Here is a tiny trained network, its code and every weight. The questions are about switching its units off for an input and a target symbol, where a switched-off unit gives its printed mean instead of its output.

import numpy as np


def w(rows, s, z=0):
    codes = np.array(rows[::2]) - 128.0
    scale = np.full(codes.shape[1], s)
    scale[-1] = z or s
    return codes * scale


def norm(h):
    return h / np.sqrt((h * h).mean(-1, keepdims=True) + 1e-5)


def f(y):
    return np.maximum(y, 0)


def softmax(a):
    e = np.exp(a - a.max(-1, keepdims=True))
    return e / e.sum(-1, keepdims=True)


def log_softmax(a):
    a = a - a.max(-1, keepdims=True)
    return a - np.log(np.exp(a).sum(-1, keepdims=True))


def net(x, mask):
    ids = ['αβγεζηθλξπτφω'.index(c) for c in x.split()]
    T = len(ids)
    res = E[ids] + P[:T]
    u = 0
    for l in range(2):
        r = norm(res)
        for j in range(2):
            rows = slice(2 * j, 2 * j + 2)
            q, k, v = (r @ M[l][rows].T for M in (Q, K, V))
            z = softmax(np.where(np.tri(T) > 0, q @ k.T / 2**0.5, -1e9)) @ v
            o = O[l][rows]
            res = res + np.where(mask[u + j], z, o[:, -1]) @ o[:, :-1]
        u += 2
        y = f(norm(res) @ A[l][:, :-1].T + A[l][:, -1])
        res = res + np.where(mask[u : u + 8], y, B[l][:, -1]) @ B[l][:, :-1]
        u += 8
    return log_softmax(norm(res)[-1] @ U[:, :-1].T + U[:, -1])


Q, K, V, O, A, B = {}, {}, {}, {}, {}, {}
E = w([
[31,71,198,23,153,179,158,134],'α',
[159,98,136,169,127,116,94,83],'β',
[95,151,62,147,163,86,142,109],'γ',
[114,120,109,122,167,108,132,253],'ε',
[135,154,171,96,158,75,158,180],'ζ',
[152,124,197,106,89,217,122,81],'η',
[85,76,119,78,92,55,109,113],'θ',
[157,184,146,101,128,96,70,129],'λ',
[198,104,141,101,96,45,123,138],'ξ',
[130,102,113,102,99,152,142,190],'π',
[85,145,149,145,163,154,31,163],'τ',
[231,141,123,156,113,180,60,204],'φ',
[139,25,117,132,96,158,54,191],'ω',
],0.0061)
P = w([
[214,86,34,48,251,202,127,76],'0',
[169,96,74,100,195,174,109,122],'1',
[147,106,95,124,159,131,107,133],'2',
[128,110,113,132,122,120,102,134],'3',
[116,118,137,146,91,108,91,146],'4',
[97,116,174,176,65,74,103,168],'5',
[94,89,214,191,36,80,112,200],'6',
],0.002)
Q[0] = w([
[79,203,128,24,137,119,170,254],'L0H0',
[103,149,141,194,147,131,236,78],'L0H0',
[184,98,177,142,172,175,127,133],'L0H1',
[109,19,66,153,196,75,97,199],'L0H1',
],0.0083)
K[0] = w([
[46,247,100,33,53,126,165,253],'L0H0',
[92,108,53,131,221,133,185,41],'L0H0',
[129,84,158,164,182,134,130,145],'L0H1',
[19,93,113,226,47,119,214,158],'L0H1',
],0.007)
V[0] = w([
[129,126,163,151,90,130,122,145],'L0H0',
[96,151,3,109,213,154,137,74],'L0H0',
[180,201,188,112,123,94,29,109],'L0H1',
[142,178,126,99,96,117,87,115],'L0H1',
],0.0043)
O[0] = w([
[128,131,102,113,156,138,136,131,62],'L0H0',
[81,169,167,145,6,118,98,146,249],'L0H0',
[114,64,204,203,150,65,161,191,128],'L0H1',
[120,106,159,173,149,87,171,149,134],'L0H1',
],0.0021,0.0015)
A[0] = w([
[114,78,12,169,254,140,181,91,107],'L0N0',
[56,110,122,86,129,180,183,156,2],'L0N1',
[128,169,126,134,202,116,194,105,110],'L0N2',
[145,131,129,181,114,138,130,114,28],'L0N3',
[179,185,103,91,186,134,84,84,83],'L0N4',
[128,83,114,107,103,177,162,119,85],'L0N5',
[94,138,172,134,158,127,243,140,105],'L0N6',
[165,148,138,129,96,106,97,94,81],'L0N7',
],0.006,0.00096)
B[0] = w([
[143,220,91,43,160,245,161,3,255],'L0N0',
[88,66,139,96,237,71,206,30,182],'L0N1',
[107,172,94,69,117,122,68,167,155],'L0N2',
[152,77,101,152,129,129,115,70,171],'L0N3',
[156,187,131,106,172,200,191,76,252],'L0N4',
[84,164,178,82,38,131,69,131,192],'L0N5',
[155,149,73,9,123,170,45,129,168],'L0N6',
[141,86,142,160,183,124,183,97,254],'L0N7',
],0.0046,0.0017)
Q[1] = w([
[69,128,156,144,109,108,165,220],'L1H0',
[109,138,141,94,173,93,160,78],'L1H0',
[29,21,90,117,48,215,68,130],'L1H1',
[121,68,124,161,2,54,253,88],'L1H1',
],0.0096)
K[1] = w([
[96,114,120,76,76,130,72,151],'L1H0',
[84,122,159,159,134,89,182,144],'L1H0',
[41,40,101,85,58,176,2,109],'L1H1',
[154,74,65,151,27,9,171,25],'L1H1',
],0.0095)
V[1] = w([
[164,122,100,143,119,91,108,119],'L1H0',
[101,87,163,90,108,113,48,166],'L1H0',
[71,75,253,212,80,52,132,253],'L1H1',
[153,130,104,104,154,169,155,88],'L1H1',
],0.0034)
O[1] = w([
[116,134,169,134,109,160,138,135,132],'L1H0',
[111,145,169,186,124,84,101,168,93],'L1H0',
[180,189,84,23,189,253,184,38,4],'L1H1',
[107,108,172,130,106,70,115,147,162],'L1H1',
],0.0016,0.0034)
A[1] = w([
[145,136,154,182,117,209,147,178,121],'L1N0',
[103,110,63,146,165,152,216,211,6],'L1N1',
[60,97,107,58,82,109,181,138,72],'L1N2',
[63,95,161,133,109,206,141,165,156],'L1N3',
[52,170,118,162,53,166,169,123,169],'L1N4',
[192,84,136,92,81,176,172,165,115],'L1N5',
[18,73,93,255,89,117,144,151,75],'L1N6',
[115,180,239,144,39,224,183,130,26],'L1N7',
],0.0055,0.0016)
B[1] = w([
[186,219,86,197,100,93,82,96,173],'L1N0',
[135,72,38,144,226,142,104,73,151],'L1N1',
[191,138,146,201,183,83,51,96,254],'L1N2',
[132,111,167,100,148,143,95,36,207],'L1N3',
[106,191,96,112,169,23,102,72,253],'L1N4',
[121,161,29,41,117,67,157,47,204],'L1N5',
[22,83,131,200,41,111,165,188,240],'L1N6',
[191,208,254,68,43,86,78,95,164],'L1N7',
],0.0045,0.0022)
U = w([
[35,64,208,49,159,165,181,120,67],'α',
[145,45,138,226,111,211,205,44,120],'β',
[32,224,58,148,99,97,186,103,124],'γ',
[101,81,54,138,226,178,170,189,64],'ε',
[128,152,119,46,127,141,134,245,93],'ζ',
[151,176,231,98,15,160,148,101,62],'η',
[94,58,155,204,75,27,81,169,184],'θ',
[170,171,240,182,206,98,194,179,74],'λ',
[191,78,88,65,86,82,253,143,53],'ξ',
[209,159,107,58,201,126,59,40,253],'π',
[78,172,167,189,153,232,48,162,56],'τ',
[228,177,54,195,86,174,144,192,71],'φ',
[122,59,70,72,38,204,89,144,79],'ω',
],0.0054,0.0037)

Each question gives the input, a string of symbols that net reads in full, and the target symbol t.
The units are the heads (2 rows each of Q, K, V and O) and the neurons (one row each of A and B). Each row of codes is followed by its name. A weight is (code - 128) times the scale printed after its matrix; where a second scale follows, it is the last column's (O, A, B and U).
mask holds one flag per unit, layer by layer, with each layer's heads first. A switched-off unit (its flag False) gives its mean, the last column of its rows in O or B, instead of its output. The means were averaged over made-up inputs and are rounded, as every weight is.
A unit's drop is (log p(t) with every unit on - log p(t) with that unit switched off) / (log p(t) with every unit on - log p(t) with every unit switched off).
The circuit of an input: a set's keep is (log p(t) with only the set's units on - log p(t) with every unit switched off) / (log p(t) with every unit on - log p(t) with every unit switched off). Starting from the 12 units with the biggest drops (on a tie, the unit counted first), units are removed one at a time, each time the one whose removal leaves the highest keep (on an exact tie, the one counted first), for as long as the keep stays at least 0.8.
circuit, biggest first: the units of the circuit, biggest drop first
k most important neurons: the k neurons with the biggest drops, biggest first
top k neurons in layer l: the k neurons of layer l with the biggest drops, biggest first
heads that matter: for each layer, one digit per head in row order, 1 if its drop is at least 0.15 and else 0, layers parted by /
drop of u: that unit's drop, to one decimal
input ζ γ ζ λ γ γ θ, target π: heads that matter -> 00 / 01
input α η β τ φ λ ζ, target π: circuit, biggest first -> (L0N6)
input θ ω θ, target θ: heads that matter -> 10 / 10
input β β β, target θ: heads that matter -> 01 / 01
input γ γ τ ω γ, target θ: heads that matter -> 10 / 00
input β ε ε τ θ θ ξ, target ξ: top 2 neurons in layer 1 -> (L1N2 L1N4)
input φ β π β γ β ω, target π: heads that matter -> 10 / 01
input β ω β β, target θ: 2 most important neurons -> (L1N6 L0N0)
input π θ β ζ θ β, target β: circuit, biggest first -> (L0N7 L1N4 L1N2)
input λ τ η λ, target θ: 2 most important neurons -> (L0N4 L0N0)
input ω π ζ γ γ, target θ: heads that matter -> 10 / 01
input ε β φ η ξ ξ ε, target ε: heads that matter -> 10 / 00
input τ β γ θ α, target π: heads that matter -> 00 / 00
input λ γ λ β π ξ θ, target π: heads that matter -> 10 / 01
input ξ η π, target π: circuit, biggest first -> (L1N2)
input γ η γ τ π, target π: 3 most important neurons -> (L1N2 L0N5 L1N6)
input β λ λ τ ζ φ ε, target π: 2 most important neurons -> (L1N1 L1N6)
input β γ τ θ τ α, target π: drop of L0N6 -> 0.3
input θ λ ω λ, target λ: drop of L1N6 -> 0.1
input β λ η η α β, target β: drop of L0N6 -> 0.0
